Below are the code and all the weights of a small trained network. Each question names an input and a target symbol and asks about switching units off, where a switched-off unit gives its printed mean instead of its output.

import numpy as np


def w(rows, s, z=0):
    codes = np.array(rows[::2]) - 128.0
    scale = np.full(codes.shape[1], s)
    scale[-1] = z or s
    return codes * scale


def f(y):
    return np.maximum(y, 0)


def softmax(a):
    e = np.exp(a - a.max(-1, keepdims=True))
    return e / e.sum(-1, keepdims=True)


def log_softmax(a):
    a = a - a.max(-1, keepdims=True)
    return a - np.log(np.exp(a).sum(-1, keepdims=True))


def net(x, mask):
    ids = ['Φβεπτω'.index(c) for c in x.split()]
    T = len(ids)
    res = E[ids] + P[:T]
    u = 0
    for l in range(3):
        q, k, v = (res @ M[l].T for M in (Q, K, V))
        z = softmax(np.where(np.tri(T) > 0, q @ k.T / 3**0.5, -1e9)) @ v
        res = res + np.where(mask[u], z, O[l][:, -1]) @ O[l][:, :-1]
        u += 1
        y = f(res @ A[l][:, :-1].T + A[l][:, -1])
        res = res + np.where(mask[u : u + 4], y, B[l][:, -1]) @ B[l][:, :-1]
        u += 4
    return log_softmax(res[-1] @ U[:, :-1].T + U[:, -1])


Q, K, V, O, A, B = {}, {}, {}, {}, {}, {}
E = w([
[92,110,174,66],'Φ',
[142,158,175,155],'β',
[175,109,99,61],'ε',
[186,83,74,183],'π',
[161,245,74,178],'τ',
[83,127,28,185],'ω',
],0.012)
P = w([
[125,253,39,14],'0',
[103,145,245,79],'1',
[137,202,189,71],'2',
[102,134,220,109],'3',
[75,156,112,154],'4',
[131,132,142,116],'5',
[148,148,147,98],'6',
[171,157,164,72],'7',
[118,150,161,116],'8',
],0.0061)
Q[0] = w([
[187,100,211,253],'L0H0',
[156,26,59,131],'L0H0',
[186,238,125,123],'L0H0',
],0.0071)
K[0] = w([
[17,168,80,55],'L0H0',
[161,254,172,65],'L0H0',
[58,28,99,18],'L0H0',
],0.0059)
V[0] = w([
[117,170,254,112],'L0H0',
[35,125,94,54],'L0H0',
[127,153,129,191],'L0H0',
],0.0078)
O[0] = w([
[12,79,211,1,152],'L0H0',
[181,246,203,63,250],'L0H0',
[20,91,129,160,53],'L0H0',
],0.0046,0.0021)
A[0] = w([
[161,217,122,170,244],'L0N0',
[189,177,192,198,208],'L0N1',
[234,144,122,139,235],'L0N2',
[178,254,82,100,159],'L0N3',
],0.0078,0.0011)
B[0] = w([
[137,67,171,160,211],'L0N0',
[181,94,232,145,182],'L0N1',
[228,2,118,109,206],'L0N2',
[37,11,174,142,253],'L0N3',
],0.0069,0.0049)
Q[1] = w([
[85,80,201,2],'L1H0',
[41,252,24,195],'L1H0',
[149,129,166,4],'L1H0',
],0.0056)
K[1] = w([
[18,179,49,201],'L1H0',
[23,104,232,65],'L1H0',
[22,185,29,255],'L1H0',
],0.0054)
V[1] = w([
[110,159,114,3],'L1H0',
[227,44,155,47],'L1H0',
[66,123,155,212],'L1H0',
],0.0061)
O[1] = w([
[161,78,144,241,105],'L1H0',
[255,48,170,85,253],'L1H0',
[25,157,90,95,122],'L1H0',
],0.0066,0.0055)
A[1] = w([
[154,34,105,183,153],'L1N0',
[78,31,108,216,191],'L1N1',
[137,115,2,138,179],'L1N2',
[157,68,75,137,4],'L1N3',
],0.0075,0.0028)
B[1] = w([
[143,226,26,18,253],'L1N0',
[140,255,86,22,196],'L1N1',
[254,87,177,199,157],'L1N2',
[199,142,68,149,173],'L1N3',
],0.0061,0.0058)
Q[2] = w([
[109,98,177,151],'L2H0',
[159,78,166,131],'L2H0',
[118,219,106,254],'L2H0',
],0.0075)
K[2] = w([
[189,162,71,132],'L2H0',
[127,84,51,51],'L2H0',
[163,142,227,3],'L2H0',
],0.0062)
V[2] = w([
[51,123,254,109],'L2H0',
[7,191,228,190],'L2H0',
[146,12,245,101],'L2H0',
],0.0053)
O[2] = w([
[110,72,254,3,85],'L2H0',
[79,132,252,154,6],'L2H0',
[197,22,145,61,160],'L2H0',
],0.007,0.012)
A[2] = w([
[87,255,40,144,62],'L2N0',
[112,247,94,112,51],'L2N1',
[119,112,108,112,255],'L2N2',
[187,160,89,78,171],'L2N3',
],0.0067,0.0021)
B[2] = w([
[59,30,156,253,174],'L2N0',
[107,102,143,214,150],'L2N1',
[96,146,109,67,169],'L2N2',
[39,156,167,151,247],'L2N3',
],0.0055,0.013)
U = w([
[226,29,171,169,253],'Φ',
[108,70,123,105,38],'β',
[226,177,51,108,79],'ε',
[117,15,58,211,47],'π',
[10,247,48,1,228],'τ',
[119,207,114,162,105],'ω',
],0.0049,0.0035)

Each question gives the input, a string of symbols that net reads in full, and the target symbol t.
The units are the heads (3 rows each of Q, K, V and O) and the neurons (one row each of A and B). Each row of codes is followed by its name. A weight is (code - 128) times the scale printed after its matrix; where a second scale follows, it is the last column's (O, A, B and U).
mask holds one flag per unit, layer by layer, with each layer's heads first. A switched-off unit (its flag False) gives its mean, the last column of its rows in O or B, instead of its output. The means were averaged over made-up inputs and are rounded, as every weight is.
A unit's drop is (log p(t) with every unit on - log p(t) with that unit switched off) / (log p(t) with every unit on - log p(t) with every unit switched off).
unit that matters most: the unit with the biggest drop
top k neurons: the k neurons with the biggest drops, biggest first
k most important neurons of layer l: the k neurons of layer l with the biggest drops, biggest first
drop when u is switched off: that unit's drop, to one decimal
input τ τ ω Φ Φ τ Φ, target τ: most important neuron of layer 0 -> L0N2
input π Φ Φ Φ, target π: top 4 neurons -> L2N0, L1N0, L0N2, L1N3
input ω τ Φ ε, target τ: top 3 neurons -> L0N3, L0N0, L1N2
input ε π τ β, target ε: 2 most important neurons of layer 0 -> L0N2, L0N1
input ε ε ε, target ε: top 3 neurons -> L1N0, L0N2, L1N3
input Φ τ Φ, target Φ: top 2 neurons -> L1N0, L0N1
input π π β β, target π: top 2 neurons -> L1N0, L0N2
input ε Φ Φ π, target ε: top 2 neurons -> L1N0, L0N2
input π Φ ε, target π: 3 most important neurons of layer 1 -> L1N0, L1N3, L1N1
input π π τ, target π: 2 most important neurons of layer 1 -> L1N0, L1N3
input β β τ π, target τ: top 2 neurons -> L1N1, L2N0
input π π π τ, target π: drop when L2H0 is switched off -> 1.1
input π ε β, target π: drop when L1N0 is switched off -> 0.7
input ω Φ β Φ Φ ε, target τ: drop when L0N0 is switched off -> 0.1
input β β ε Φ Φ ε ε τ, target Φ: unit that matters most -> L2H0
input Φ Φ Φ, target Φ: drop when L1N0 is switched off -> 0.2
